Below is a small trained network, with its code and all its weights. Each question gives an input and a class and asks what happens when units are switched off, that is, made to give their printed mean instead of their output.

import numpy as np


def w(rows, s, z=0):
    codes = np.array(rows[::2]) - 128.0
    scale = np.full(codes.shape[1], s)
    scale[-1] = z or s
    return codes * scale


def norm(h):
    return h / np.sqrt((h * h).mean(-1, keepdims=True) + 1e-5)


def f(y):
    return y / 2 * (1 + np.tanh(0.7978845608 * (y + 0.044715 * y**3)))


def log_softmax(a):
    a = a - a.max(-1, keepdims=True)
    return a - np.log(np.exp(a).sum(-1, keepdims=True))


def net(x, mask):
    res = np.array(x, float).reshape(1, 2) / 4 @ E
    u = 0
    for l in range(4):
        y = f(norm(res) @ A[l][:, :-1].T + A[l][:, -1])
        res = res + np.where(mask[u : u + 6], y, B[l][:, -1]) @ B[l][:, :-1]
        u += 6
    return log_softmax(norm(res)[-1] @ U[:, :-1].T + U[:, -1])


A, B = {}, {}
E = w([
[16,208,52,224,166,133,51],'x0',
[52,176,152,123,1,191,218],'x1',
],0.0085)
A[0] = w([
[133,107,159,92,58,117,181,210],'0.n0',
[110,155,165,136,40,254,174,224],'0.n1',
[176,92,162,128,102,148,129,4],'0.n2',
[128,112,169,70,64,91,178,136],'0.n3',
[110,162,119,147,133,138,132,52],'0.n4',
[108,136,124,106,134,110,143,25],'0.n5',
],0.016,0.0019)
B[0] = w([
[153,172,78,110,178,184,145,218],'0.n0',
[8,59,15,75,138,71,176,253],'0.n1',
[164,120,164,156,64,135,125,169],'0.n2',
[109,150,151,118,149,168,188,214],'0.n3',
[121,71,128,150,98,148,149,149],'0.n4',
[121,128,103,89,115,157,88,124],'0.n5',
],0.014,0.016)
A[1] = w([
[117,165,156,144,51,173,129,140],'1.n0',
[78,200,134,132,192,97,65,6],'1.n1',
[146,219,99,124,205,249,217,101],'1.n2',
[137,103,149,137,178,119,114,18],'1.n3',
[210,63,203,97,189,61,119,96],'1.n4',
[190,166,145,2,171,168,54,131],'1.n5',
],0.0091,0.0016)
B[1] = w([
[129,221,115,111,68,148,214,121],'1.n0',
[183,110,152,2,134,239,178,177],'1.n1',
[197,190,216,241,90,131,16,254],'1.n2',
[97,47,95,69,121,103,127,141],'1.n3',
[28,198,111,180,100,43,142,216],'1.n4',
[177,224,115,188,75,95,140,169],'1.n5',
],0.0084,0.0064)
A[2] = w([
[107,118,120,132,84,77,91,66],'2.n0',
[163,81,158,179,84,139,118,128],'2.n1',
[46,139,103,140,75,179,168,147],'2.n2',
[65,133,131,79,96,200,252,4],'2.n3',
[41,241,127,174,97,215,145,161],'2.n4',
[158,164,116,85,160,54,151,152],'2.n5',
],0.011,0.0037)
B[2] = w([
[86,99,170,105,121,111,80,138],'2.n0',
[77,180,66,119,195,186,158,132],'2.n1',
[155,149,56,1,177,137,143,249],'2.n2',
[49,66,103,68,142,75,110,254],'2.n3',
[98,121,95,91,99,7,202,234],'2.n4',
[90,124,71,96,89,157,202,168],'2.n5',
],0.0095,0.0096)
A[3] = w([
[1,120,94,69,139,131,79,34],'3.n0',
[2,109,185,180,102,62,66,68],'3.n1',
[117,136,173,21,156,179,165,2],'3.n2',
[152,116,207,102,44,100,195,144],'3.n3',
[141,23,153,93,152,217,62,98],'3.n4',
[89,221,141,219,76,93,79,121],'3.n5',
],0.0096,0.004)
B[3] = w([
[129,154,127,62,135,211,164,255],'3.n0',
[243,187,166,182,109,133,66,152],'3.n1',
[95,125,105,150,172,77,95,156],'3.n2',
[55,143,115,58,183,227,102,150],'3.n3',
[144,113,152,252,204,169,33,149],'3.n4',
[117,1,96,101,143,123,98,166],'3.n5',
],0.0098,0.0094)
U = w([
[127,83,143,195,223,187,58,93],'0',
[53,120,55,85,141,99,224,180],'1',
[133,64,230,133,88,128,120,2],'2',
[123,79,138,231,69,6,87,107],'3',
[185,189,212,184,107,178,206,123],'4',
],0.015,0.0056)

Each question gives the input, the list of numbers given to net, and the class t.
The units are the neurons (one row each of A and B). Each row of codes is followed by its name. A weight is (code - 128) times the scale printed after its matrix; where a second scale follows, it is the last column's (A, B and U).
mask holds one flag per neuron, layer by layer. A switched-off neuron (its flag False) gives its mean, the last column of its row in B, instead of its output. The means were averaged over made-up inputs and are rounded, as every weight is.
A unit's drop is (log p(t) with every unit on - log p(t) with that unit switched off) / (log p(t) with every unit on - log p(t) with every unit switched off).
The circuit of an input: a set's keep is (log p(t) with only the set's units on - log p(t) with every unit switched off) / (log p(t) with every unit on - log p(t) with every unit switched off). Starting from the 12 units with the biggest drops (on a tie, the unit counted first), units are removed one at a time, each time the one whose removal leaves the highest keep (on an exact tie, the one counted first), for as long as the keep stays at least 0.8.
units of the circuit, in order: the units of the circuit, biggest drop first
top k neurons: the k neurons with the biggest drops, biggest first
k most important neurons of layer l: the k neurons of layer l with the biggest drops, biggest first
drop of u: that unit's drop, to one decimal
input [-8,0], class 4: top 2 neurons -> 0.n1, 1.n2
input [6,-8], class 0: top 2 neurons -> 0.n1, 2.n4
input [-4,-3], class 4: most important neuron of layer 3 -> 3.n3
input [1,-1], class 0: top 3 neurons -> 0.n2, 0.n1, 2.n4
input [-5,-1], class 4: units of the circuit, in order -> 0.n1, 1.n2
input [-6,-7], class 3: top 2 neurons -> 1.n4, 0.n3
input [2,-3], class 0: 2 most important neurons of layer 2 -> 2.n4, 2.n2
input [8,-4], class 0: top 2 neurons -> 1.n4, 0.n1
input [2,-1], class 0: 4 most important neurons of layer 0 -> 0.n2, 0.n1, 0.n3, 0.n0
input [-2,-3], class 3: top 2 neurons -> 1.n4, 0.n1
input [-1,-5], class 3: top 4 neurons -> 0.n1, 1.n4, 2.n2, 3.n1
input [-6,-4], class 4: top 2 neurons -> 0.n1, 2.n3
input [7,-6], class 0: drop of 0.n1 -> 0.8
input [-2,0], class 4: drop of 1.n2 -> 0.8
input [-3,-7], class 3: drop of 0.n5 -> 0.0
